Below are the code and all the weights of a small trained network. Each question names an input and a class and asks about switching units off, where a switched-off unit gives its printed mean instead of its output.

import numpy as np


def w(rows, s, z=0):
    codes = np.array(rows[::2]) - 128.0
    scale = np.full(codes.shape[1], s)
    scale[-1] = z or s
    return codes * scale


def f(y):
    return np.maximum(y, 0)


def log_softmax(a):
    a = a - a.max(-1, keepdims=True)
    return a - np.log(np.exp(a).sum(-1, keepdims=True))


def net(x, mask):
    res = np.array(x, float).reshape(1, 6) / 4 @ E
    y = f(res @ A[0][:, :-1].T + A[0][:, -1])
    res = res + np.where(mask, y, B[0][:, -1]) @ B[0][:, :-1]
    return log_softmax(res[-1] @ U[:, :-1].T + U[:, -1])


A, B = {}, {}
E = w([
[121,119,138,86,42,56,195],'x0',
[128,128,128,128,128,128,129],'x1',
[84,239,152,169,110,104,121],'x2',
[254,152,112,176,109,128,148],'x3',
[128,128,128,128,128,128,128],'x4',
[116,137,146,138,204,136,245],'x5',
],0.0092)
A[0] = w([
[151,138,130,136,145,124,157,124],'neuron 0',
[97,127,132,123,136,121,119,92],'neuron 1',
[111,121,135,114,134,129,126,76],'neuron 2',
[124,137,132,130,155,131,168,55],'neuron 3',
[154,13,126,109,149,131,140,120],'neuron 4',
[117,126,126,116,112,113,151,50],'neuron 5',
[148,129,126,127,114,125,109,109],'neuron 6',
[160,139,129,128,119,130,137,58],'neuron 7',
[122,126,127,137,149,121,158,100],'neuron 8',
[130,117,129,124,62,121,53,16],'neuron 9',
[226,158,131,147,116,123,146,56],'neuron 10',
[123,158,126,135,124,117,131,109],'neuron 11',
[139,134,130,131,133,133,147,118],'neuron 12',
[143,143,120,146,183,150,99,2],'neuron 13',
[119,117,130,101,47,97,193,10],'neuron 14',
[116,138,130,125,163,132,192,53],'neuron 15',
[93,251,135,146,119,116,131,95],'neuron 16',
[130,133,125,130,145,136,119,34],'neuron 17',
[21,90,133,105,135,127,124,47],'neuron 18',
[127,136,133,131,200,147,90,52],'neuron 19',
[137,101,129,122,131,131,128,91],'neuron 20',
[113,127,133,132,161,129,178,79],'neuron 21',
],0.023,0.003)
B[0] = w([
[118,162,113,102,126,125,108,176],'neuron 0',
[132,153,120,128,122,119,157,159],'neuron 1',
[118,139,114,126,135,124,149,147],'neuron 2',
[120,139,126,111,118,132,73,181],'neuron 3',
[145,27,133,60,99,128,173,255],'neuron 4',
[118,125,144,167,142,123,120,157],'neuron 5',
[110,151,120,107,127,123,113,155],'neuron 6',
[125,161,128,135,123,125,155,158],'neuron 7',
[119,139,131,108,126,126,90,170],'neuron 8',
[120,161,127,83,125,130,13,216],'neuron 9',
[119,226,99,129,138,125,217,235],'neuron 10',
[137,101,134,115,121,133,139,155],'neuron 11',
[127,146,124,121,117,125,112,154],'neuron 12',
[118,104,158,208,143,129,116,196],'neuron 13',
[124,81,162,252,169,139,104,231],'neuron 14',
[129,156,128,95,116,123,44,211],'neuron 15',
[147,17,128,58,106,131,178,243],'neuron 16',
[139,118,130,153,136,119,116,143],'neuron 17',
[137,236,95,130,130,127,213,235],'neuron 18',
[123,105,154,218,149,123,113,208],'neuron 19',
[119,107,135,108,119,129,142,155],'neuron 20',
[124,148,117,99,121,134,59,199],'neuron 21',
],0.032,0.014)
U = w([
[163,17,115,81,102,128,166,169],'0',
[125,197,63,149,151,111,189,255],'1',
[105,142,102,97,125,122,7,62],'2',
[117,70,165,254,195,126,110,21],'3',
],0.009,0.0025)

Each question gives the input, the list of numbers given to net, and the class t.
The units are the neurons (one row each of A and B). Each row of codes is followed by its name. A weight is (code - 128) times the scale printed after its matrix; where a second scale follows, it is the last column's (A, B and U).
mask holds one flag per neuron, in row order. A switched-off neuron (its flag False) gives its mean, the last column of its row in B, instead of its output. The means were averaged over made-up inputs and are rounded, as every weight is.
A unit's drop is (log p(t) with every unit on - log p(t) with that unit switched off) / (log p(t) with every unit on - log p(t) with every unit switched off).
The circuit of an input: a set's keep is (log p(t) with only the set's units on - log p(t) with every unit switched off) / (log p(t) with every unit on - log p(t) with every unit switched off). Starting from the 12 units with the biggest drops (on a tie, the unit counted first), units are removed one at a time, each time the one whose removal leaves the highest keep (on an exact tie, the one counted first), for as long as the keep stays at least 0.8.
circuit, biggest first: the units of the circuit, biggest drop first
unit that matters most: the unit with the biggest drop
top k neurons: the k neurons with the biggest drops, biggest first
drop when u is switched off: that unit's drop, to one decimal
input [5,-4,5,2,-3,-2], class 0: unit that matters most	neuron 16
input [-2,2,7,-7,0,2], class 0: top 2 neurons	[neuron 16; neuron 10]
input [-7,6,-4,-7,5,2], class 1: top 2 neurons	[neuron 18; neuron 14]
input [-6,0,-3,0,8,7], class 2: top 3 neurons	[neuron 14; neuron 15; neuron 21]
input [2,3,-3,-4,-1,5], class 2: top 3 neurons	[neuron 10; neuron 15; neuron 16]
input [-3,7,-2,-2,8,2], class 3: top 4 neurons	[neuron 16; neuron 10; neuron 9; neuron 19]
input [-8,-3,-5,-6,-7,-7], class 3: top 3 neurons	[neuron 19; neuron 13; neuron 15]
input [-1,-7,2,-2,4,3], class 2: circuit, biggest first	[neuron 4; neuron 10]
input [4,-8,5,-8,3,-8], class 1: top 4 neurons	[neuron 18; neuron 15; neuron 21; neuron 1]
input [7,3,-1,-5,-4,6], class 3: top 3 neurons	[neuron 14; neuron 9; neuron 10]
input [-2,6,2,-4,6,5], class 2: top 4 neurons	[neuron 10; neuron 15; neuron 21; neuron 3]
input [6,7,-6,-6,5,8], class 2: top 4 neurons	[neuron 15; neuron 21; neuron 16; neuron 10]
input [8,3,-4,3,5,7], class 3: top 3 neurons	[neuron 14; neuron 9; neuron 5]
input [7,7,4,-4,-3,3], class 3: circuit, biggest first	[neuron 14]
input [7,-3,7,2,5,8], class 2: top 4 neurons	[neuron 15; neuron 4; neuron 21; neuron 3]
input [-8,7,0,-2,8,8], class 2: top 4 neurons	[neuron 15; neuron 14; neuron 21; neuron 3]
input [-6,-3,0,-5,7,1], class 3: top 4 neurons	[neuron 19; neuron 10; neuron 13; neuron 0]
input [5,1,-5,3,-6,8], class 2: drop when neuron 7 is switched off	0.0
input [-4,-8,-1,-7,-7,3], class 1: drop when neuron 18 is switched off	2.6
input [0,4,-6,-5,5,8], class 2: drop when neuron 16 is switched off	0.7
input [-6,8,6,4,2,-5], class 0: drop when neuron 16 is switched off	3.9
input [1,6,-1,6,-3,-4], class 1: unit that matters most	neuron 10
